Below are the code and all the weights of a small trained network. Each question names an input and a class and asks about switching units off, where a switched-off unit gives its printed mean instead of its output.

import numpy as np


def w(rows, s, z=0):
    codes = np.array(rows[::2]) - 128.0
    scale = np.full(codes.shape[1], s)
    scale[-1] = z or s
    return codes * scale


def f(y):
    return np.maximum(y, 0)


def log_softmax(a):
    a = a - a.max(-1, keepdims=True)
    return a - np.log(np.exp(a).sum(-1, keepdims=True))


def net(x, mask):
    res = np.array(x, float).reshape(1, 5) / 4 @ E
    y = f(res @ A[0][:, :-1].T + A[0][:, -1])
    res = res + np.where(mask, y, B[0][:, -1]) @ B[0][:, :-1]
    return log_softmax(res[-1] @ U[:, :-1].T + U[:, -1])


A, B = {}, {}
E = w([
[126,172,52,55,123,61,193,210,163,160],'x0',
[16,111,217,181,128,105,170,171,207,101],'x1',
[185,102,139,64,252,108,111,107,181,64],'x2',
[125,141,128,137,153,119,135,98,130,169],'x3',
[145,159,117,144,132,163,158,132,145,116],'x4',
],0.013)
A[0] = w([
[194,125,138,176,94,159,104,86,64,138,145],'N1',
[119,92,156,88,207,120,149,149,217,99,103],'N2',
[83,163,144,138,125,57,162,177,215,131,119],'N3',
[146,68,187,153,156,170,113,62,138,81,254],'N4',
[212,102,116,83,196,59,151,114,165,91,223],'N5',
[92,68,113,254,64,187,92,98,79,155,228],'N6',
[137,182,72,98,42,115,127,170,110,186,212],'N7',
],0.011,0.004)
B[0] = w([
[144,75,82,182,171,215,160,74,80,139,200],'N1',
[60,120,58,171,180,82,124,198,78,72,210],'N2',
[45,50,119,144,61,189,180,92,60,171,227],'N3',
[25,176,168,77,189,167,30,70,98,20,242],'N4',
[182,141,4,74,81,167,46,154,130,103,221],'N5',
[119,167,167,126,134,139,193,155,39,101,253],'N6',
[184,89,128,121,159,44,224,164,194,190,231],'N7',
],0.011,0.018)
U = w([
[143,74,95,177,185,140,166,140,29,93,250],'0',
[158,120,133,87,138,201,60,51,139,95,130],'1',
[223,89,155,132,221,29,179,169,195,168,107],'2',
[200,141,82,76,110,95,101,153,194,118,115],'3',
[73,201,254,214,103,117,161,151,107,97,144],'4',
[50,145,165,214,203,85,87,127,182,51,1],'5',
[108,31,197,176,79,133,192,118,170,167,35],'6',
],0.0098,0.0017)

Each question gives the input, the list of numbers given to net, and the class t.
The units are the neurons (one row each of A and B). Each row of codes is followed by its name. A weight is (code - 128) times the scale printed after its matrix; where a second scale follows, it is the last column's (A, B and U).
mask holds one flag per neuron, in row order. A switched-off neuron (its flag False) gives its mean, the last column of its row in B, instead of its output. The means were averaged over made-up inputs and are rounded, as every weight is.
A unit's drop is (log p(t) with every unit on - log p(t) with that unit switched off) / (log p(t) with every unit on - log p(t) with every unit switched off).
The circuit of an input: a set's keep is (log p(t) with only the set's units on - log p(t) with every unit switched off) / (log p(t) with every unit on - log p(t) with every unit switched off). Starting from all 7 units, units are removed one at a time, each time the one whose removal leaves the highest keep (on an exact tie, the one counted first), for as long as the keep stays at least 0.8.
units of the circuit, in order: the units of the circuit, biggest drop first
top k neurons: the k neurons with the biggest drops, biggest first
drop of u: that unit's drop, to one decimal
input [-1,5,4,8,6], class 5: units of the circuit, in order -> (N6)
input [0,3,3,-2,5], class 5: top 4 neurons -> (N6, N1, N2, N7)
input [-2,2,-8,-8,-3], class 4: top 3 neurons -> (N6, N5, N2)
input [-4,-6,1,-8,2], class 1: units of the circuit, in order -> (N2, N7)
input [-1,6,1,5,8], class 5: top 3 neurons -> (N6, N2, N1)
input [5,-3,0,7,3], class 2: units of the circuit, in order -> (N7, N4)
input [-6,1,-6,-5,1], class 4: top 3 neurons -> (N5, N6, N2)
input [0,1,4,3,-8], class 5: units of the circuit, in order -> (N1, N6)
input [-1,4,0,8,3], class 4: top 2 neurons -> (N5, N1)
input [-6,3,-1,3,0], class 4: units of the circuit, in order -> (N6, N5)
input [6,6,0,-6,-4], class 6: units of the circuit, in order -> (N3, N4)
input [7,0,4,2,-4], class 3: top 2 neurons -> (N5, N6)
input [-7,-6,1,-1,8], class 1: top 3 neurons -> (N4, N2, N7)
input [7,-4,6,-4,7], class 3: units of the circuit, in order -> (N5)
input [-8,1,7,8,4], class 5: top 3 neurons -> (N2, N4, N3)
input [-1,2,0,-4,7], class 4: units of the circuit, in order -> (N5, N1)
input [-2,4,-7,5,-4], class 4: top 2 neurons -> (N6, N5)
input [-8,2,-5,2,8], class 4: top 3 neurons -> (N6, N5, N4)
input [-1,5,6,-3,3], class 5: top 2 neurons -> (N2, N4)
input [8,-2,-2,-3,1], class 2: units of the circuit, in order -> (N7)
input [-5,-3,8,3,-2], class 1: drop of N5 -> 0.2
input [6,-1,4,7,-5], class 3: drop of N5 -> 0.4
input [1,-2,6,7,-1], class 3: drop of N7 -> 0.0
